Below are the code and all the weights of a small trained network. Each question names an input and a class and asks about switching units off, where a switched-off unit gives its printed mean instead of its output.

import numpy as np


def w(rows, s, z=0):
    codes = np.array(rows[::2]) - 128.0
    scale = np.full(codes.shape[1], s)
    scale[-1] = z or s
    return codes * scale


def f(y):
    return y / 2 * (1 + np.tanh(0.7978845608 * (y + 0.044715 * y**3)))


def log_softmax(a):
    a = a - a.max(-1, keepdims=True)
    return a - np.log(np.exp(a).sum(-1, keepdims=True))


def net(x, mask):
    res = np.array(x, float).reshape(1, 5) / 4 @ E
    y = f(res @ A[0][:, :-1].T + A[0][:, -1])
    res = res + np.where(mask, y, B[0][:, -1]) @ B[0][:, :-1]
    return log_softmax(res[-1] @ U[:, :-1].T + U[:, -1])


A, B = {}, {}
E = w([
[238,181,78,128,51,254,113,150,99,236],'x0',
[137,72,26,214,95,59,178,194,66,76],'x1',
[145,235,90,97,181,66,168,53,39,189],'x2',
[135,40,68,59,169,211,206,46,107,61],'x3',
[227,209,217,161,180,181,245,170,128,63],'x4',
],0.0065)
A[0] = w([
[165,89,37,202,105,95,170,194,80,114,54],'n0',
[230,108,175,103,156,157,221,113,96,53,59],'n1',
[113,161,152,182,68,72,81,203,81,170,44],'n2',
[130,111,52,216,84,95,205,169,104,96,85],'n3',
[161,195,139,175,192,163,192,177,149,61,20],'n4',
[207,159,136,90,98,221,82,131,146,182,104],'n5',
[156,43,78,54,154,193,246,71,94,82,79],'n6',
[175,129,92,179,78,201,132,112,91,197,38],'n7',
[59,75,61,55,128,143,36,78,152,194,66],'n8',
[54,164,194,33,138,186,142,59,220,151,130],'n9',
[212,138,86,157,87,197,105,139,121,163,71],'n10',
[147,52,164,157,104,226,98,136,233,96,96],'n11',
[130,102,184,187,190,72,156,92,141,63,137],'n12',
[111,195,218,53,142,166,80,116,201,172,152],'n13',
[127,72,132,125,56,176,91,214,213,68,97],'n14',
[174,162,174,191,187,207,195,141,138,67,48],'n15',
[140,192,171,196,77,56,127,172,161,178,1],'n16',
[174,130,92,137,25,177,156,184,114,190,130],'n17',
[75,157,202,169,140,24,98,155,143,112,92],'n18',
[180,160,84,147,102,210,116,154,111,164,88],'n19',
[135,65,99,127,102,172,95,200,227,76,103],'n20',
[174,202,222,143,159,163,215,129,176,115,56],'n21',
[145,223,122,144,182,64,114,99,52,157,130],'n22',
[164,152,128,66,128,60,188,91,63,168,61],'n23',
[169,175,98,158,137,202,89,169,94,205,35],'n24',
[113,35,69,84,188,233,241,52,66,85,60],'n25',
[66,58,47,61,95,132,89,53,110,122,65],'n26',
[135,201,86,97,183,94,166,42,51,168,111],'n27',
[138,115,68,238,96,57,194,131,11,131,80],'n28',
[73,93,226,83,224,3,144,75,172,35,190],'n29',
[152,189,178,36,191,101,115,25,61,190,103],'n30',
[120,30,176,152,88,204,125,192,174,106,96],'n31',
[139,239,221,224,76,64,127,233,146,182,138],'n32',
[120,150,92,116,160,75,103,70,54,177,67],'n33',
[155,178,42,99,178,74,176,112,47,157,80],'n34',
[122,86,162,158,16,171,132,190,184,95,66],'n35',
[172,177,207,186,131,138,207,171,104,90,62],'n36',
[141,89,57,224,64,100,170,201,76,57,107],'n37',
[210,148,78,73,53,151,125,158,118,159,63],'n38',
[153,171,76,108,140,77,168,101,27,158,95],'n39',
[34,45,56,93,42,82,23,97,119,204,90],'n40',
],0.0062,0.0021)
B[0] = w([
[199,84,210,110,168,198,38,38,74,81,177],'n0',
[174,171,84,204,63,90,102,119,181,217,186],'n1',
[167,122,90,105,99,204,59,155,209,151,164],'n2',
[185,92,197,123,181,209,86,21,92,82,175],'n3',
[179,146,153,231,67,57,170,89,163,215,174],'n4',
[78,111,104,146,225,169,159,80,136,108,178],'n5',
[140,188,44,99,79,211,3,234,255,117,205],'n6',
[54,155,110,144,194,98,174,106,169,136,164],'n7',
[214,153,155,237,66,88,103,92,107,184,209],'n8',
[169,46,178,97,183,212,70,42,64,85,207],'n9',
[48,161,95,172,185,115,187,111,132,151,166],'n10',
[91,203,218,45,82,80,147,159,83,61,190],'n11',
[77,129,72,188,159,124,175,95,136,178,180],'n12',
[211,74,188,131,165,199,36,44,99,61,198],'n13',
[48,181,205,91,85,79,181,197,92,111,191],'n14',
[194,156,130,230,71,62,130,77,122,184,186],'n15',
[116,180,48,97,91,140,52,208,235,114,157],'n16',
[52,138,93,169,209,172,177,114,136,133,177],'n17',
[83,117,37,146,186,183,97,161,230,124,178],'n18',
[51,130,97,170,191,134,174,94,152,137,165],'n19',
[53,201,197,100,104,65,165,159,118,104,185],'n20',
[204,139,150,191,75,73,132,66,121,193,192],'n21',
[70,196,148,58,67,96,137,200,119,66,177],'n22',
[73,216,167,77,128,49,159,181,120,95,157],'n23',
[74,142,94,147,209,134,150,124,132,114,163],'n24',
[105,169,48,61,72,198,10,222,239,120,215],'n25',
[179,193,73,191,80,122,131,122,175,222,201],'n26',
[64,196,199,67,74,78,191,203,91,71,188],'n27',
[160,108,207,79,170,151,71,44,70,28,181],'n28',
[41,158,54,164,231,191,220,76,146,133,255],'n29',
[102,141,206,71,85,126,96,123,71,58,202],'n30',
[59,220,191,72,96,66,181,175,59,55,188],'n31',
[156,133,42,111,76,220,25,204,193,97,200],'n32',
[124,198,162,134,74,72,182,165,139,135,163],'n33',
[75,187,193,98,101,91,126,149,116,74,172],'n34',
[84,192,189,49,98,72,168,191,127,84,172],'n35',
[197,154,102,197,55,61,178,104,124,231,179],'n36',
[173,121,189,120,180,179,79,16,68,80,196],'n37',
[81,143,99,172,180,119,176,104,165,113,160],'n38',
[108,173,182,78,112,70,128,148,86,96,168],'n39',
[198,173,121,252,41,78,173,48,120,229,242],'n40',
],0.0058,0.0096)
U = w([
[76,163,235,63,69,53,179,187,81,57,123],'0',
[217,140,120,208,45,64,151,76,117,192,76],'1',
[148,136,46,88,88,192,38,196,188,95,114],'2',
[195,100,227,100,193,183,66,30,65,50,120],'3',
[33,130,53,167,254,128,219,87,134,106,74],'4',
[151,105,104,125,130,171,141,147,96,105,209],'5',
[214,13,92,44,176,53,217,210,38,174,2],'6',
],0.0086,0.0053)

Each question gives the input, the list of numbers given to net, and the class t.
The units are the neurons (one row each of A and B). Each row of codes is followed by its name. A weight is (code - 128) times the scale printed after its matrix; where a second scale follows, it is the last column's (A, B and U).
mask holds one flag per neuron, in row order. A switched-off neuron (its flag False) gives its mean, the last column of its row in B, instead of its output. The means were averaged over made-up inputs and are rounded, as every weight is.
A unit's drop is (log p(t) with every unit on - log p(t) with that unit switched off) / (log p(t) with every unit on - log p(t) with every unit switched off).
The circuit of an input: a set's keep is (log p(t) with only the set's units on - log p(t) with every unit switched off) / (log p(t) with every unit on - log p(t) with every unit switched off). Starting from the 12 units with the biggest drops (on a tie, the unit counted first), units are removed one at a time, each time the one whose removal leaves the highest keep (on an exact tie, the one counted first), for as long as the keep stays at least 0.8.
units of the circuit, in order: the units of the circuit, biggest drop first
most important unit: the unit with the biggest drop
k most important neurons: the k neurons with the biggest drops, biggest first
drop of u: that unit's drop, to one decimal
input [1,7,-5,-5,-1], class 3: most important unit	n37
input [7,0,-8,7,5], class 0: 2 most important neurons	n11; n31
input [7,-4,5,8,0], class 2: 3 most important neurons	n25; n6; n29
input [0,2,-1,7,8], class 1: 2 most important neurons	n15; n4
input [5,6,-1,6,4], class 2: 2 most important neurons	n6; n25
input [3,5,8,5,-8], class 0: 4 most important neurons	n27; n34; n39; n23
input [-7,-3,-4,7,-6], class 2: 3 most important neurons	n25; n6; n26
input [6,-8,7,-8,-7], class 2: 2 most important neurons	n32; n16
input [-2,-2,6,5,-8], class 1: 3 most important neurons	n40; n26; n8
input [7,5,-8,8,6], class 0: 2 most important neurons	n31; n11
input [1,5,-3,2,4], class 3: 2 most important neurons	n37; n40
input [-7,5,-6,-1,4], class 4: 3 most important neurons	n29; n12; n18
input [6,-8,-6,-4,-5], class 3: 2 most important neurons	n13; n9
input [-6,-1,7,8,-8], class 1: units of the circuit, in order	n8
input [-4,0,-5,-6,1], class 2: 2 most important neurons	n32; n18
input [-8,-7,-2,5,3], class 4: 2 most important neurons	n29; n12
input [6,-8,-7,3,-6], class 3: drop of n20	-0.1
input [6,-1,1,-7,-3], class 2: drop of n12	0.0
input [5,0,3,-4,-1], class 4: drop of n10	0.1
input [-1,-6,4,-3,4], class 3: units of the circuit, in order	n13
input [5,-7,-1,-4,-1], class 3: drop of n13	0.2
